Here is a tiny trained network, its code and every weight. The questions are about switching its units off for an input and a class, where a switched-off unit gives its printed mean instead of its output.

import numpy as np


def w(rows, s, z=0):
    codes = np.array(rows[::2]) - 128.0
    scale = np.full(codes.shape[1], s)
    scale[-1] = z or s
    return codes * scale


def f(y):
    return np.maximum(y, 0)


def log_softmax(a):
    a = a - a.max(-1, keepdims=True)
    return a - np.log(np.exp(a).sum(-1, keepdims=True))


def net(x, mask):
    res = np.array(x, float).reshape(1, 2) / 4 @ E
    y = f(res @ A[0][:, :-1].T + A[0][:, -1])
    res = res + np.where(mask, y, B[0][:, -1]) @ B[0][:, :-1]
    return log_softmax(res[-1] @ U[:, :-1].T + U[:, -1])


A, B = {}, {}
E = w([
[192,4,39,116,129],'x0',
[27,26,195,93,48],'x1',
],0.0049)
A[0] = w([
[98,180,158,133,120,122],'n1',
[54,54,175,122,99,77],'n2',
[93,105,149,116,123,78],'n3',
[146,109,124,125,126,97],'n4',
[130,132,126,123,117,234],'n5',
[197,198,78,130,150,76],'n6',
[167,165,103,124,141,74],'n7',
[171,163,105,132,128,142],'n8',
[170,39,71,131,136,77],'n9',
[98,170,153,118,129,81],'n10',
[92,186,162,120,132,95],'n11',
[61,66,158,127,109,89],'n12',
[90,85,155,121,112,113],'n13',
[139,102,105,130,130,86],'n14',
[122,127,126,139,120,246],'n15',
[82,87,159,123,111,148],'n16',
[133,131,128,124,127,251],'n17',
[101,159,149,117,142,114],'n18',
[69,79,156,115,105,84],'n19',
[80,87,156,111,121,82],'n20',
[153,77,93,116,137,66],'n21',
[129,132,123,131,127,253],'n22',
[93,185,171,128,128,77],'n23',
[203,2,56,133,132,86],'n24',
[83,197,160,140,109,91],'n25',
[240,222,70,120,148,79],'n26',
[173,170,100,129,137,73],'n27',
[66,228,195,139,136,73],'n28',
[92,92,150,126,108,112],'n29',
],0.0097,0.0044)
B[0] = w([
[122,124,145,107,85,185],'n1',
[100,170,143,204,135,230],'n2',
[119,151,126,163,121,155],'n3',
[134,133,138,129,108,137],'n4',
[98,82,193,85,178,228],'n5',
[91,157,141,204,130,197],'n6',
[117,149,119,173,126,155],'n7',
[96,125,162,154,142,179],'n8',
[121,145,155,111,36,208],'n9',
[141,136,133,130,79,158],'n10',
[127,130,136,116,71,180],'n11',
[104,157,140,190,135,211],'n12',
[113,144,146,167,140,191],'n13',
[131,138,123,130,95,144],'n14',
[89,64,202,73,191,240],'n15',
[108,135,150,162,154,214],'n16',
[84,66,206,72,189,242],'n17',
[124,123,136,118,98,161],'n18',
[105,154,127,186,130,199],'n19',
[112,154,129,174,128,180],'n20',
[136,151,139,130,67,163],'n21',
[76,70,214,65,195,244],'n22',
[131,142,135,120,63,177],'n23',
[118,147,177,95,4,255],'n24',
[124,134,145,112,62,189],'n25',
[77,162,156,228,135,230],'n26',
[111,149,122,177,126,160],'n27',
[136,139,147,114,18,224],'n28',
[112,143,135,162,137,184],'n29',
],0.033,0.0047)
U = w([
[91,162,132,254,181,102],'0',
[145,130,137,55,5,126],'1',
[122,63,141,44,241,254],'2',
[173,142,90,130,126,82],'3',
[145,132,74,140,134,88],'4',
[168,146,84,123,117,86],'5',
],0.0077,0.002)

Each question gives the input, the list of numbers given to net, and the class t.
The units are the neurons (one row each of A and B). Each row of codes is followed by its name. A weight is (code - 128) times the scale printed after its matrix; where a second scale follows, it is the last column's (A, B and U).
mask holds one flag per neuron, in row order. A switched-off neuron (its flag False) gives its mean, the last column of its row in B, instead of its output. The means were averaged over made-up inputs and are rounded, as every weight is.
A unit's drop is (log p(t) with every unit on - log p(t) with that unit switched off) / (log p(t) with every unit on - log p(t) with every unit switched off).
most important unit: the unit with the biggest drop
k most important neurons: the k neurons with the biggest drops, biggest first
drop of u: that unit's drop, to one decimal
input [-7,-6], class 1: most important unit : n28
input [-3,1], class 2: 2 most important neurons : n24, n9
input [7,-6], class 1: 4 most important neurons : n24, n9, n2, n12
input [-7,6], class 1: 3 most important neurons : n28, n26, n25
input [3,3], class 2: 3 most important neurons : n26, n28, n6
input [4,-1], class 1: 2 most important neurons : n24, n9
input [0,3], class 2: 2 most important neurons : n26, n6
input [-4,2], class 1: drop of n28 : 0.4
input [1,-3], class 2: drop of n2 : 0.1
input [3,1], class 2: drop of n28 : 0.2
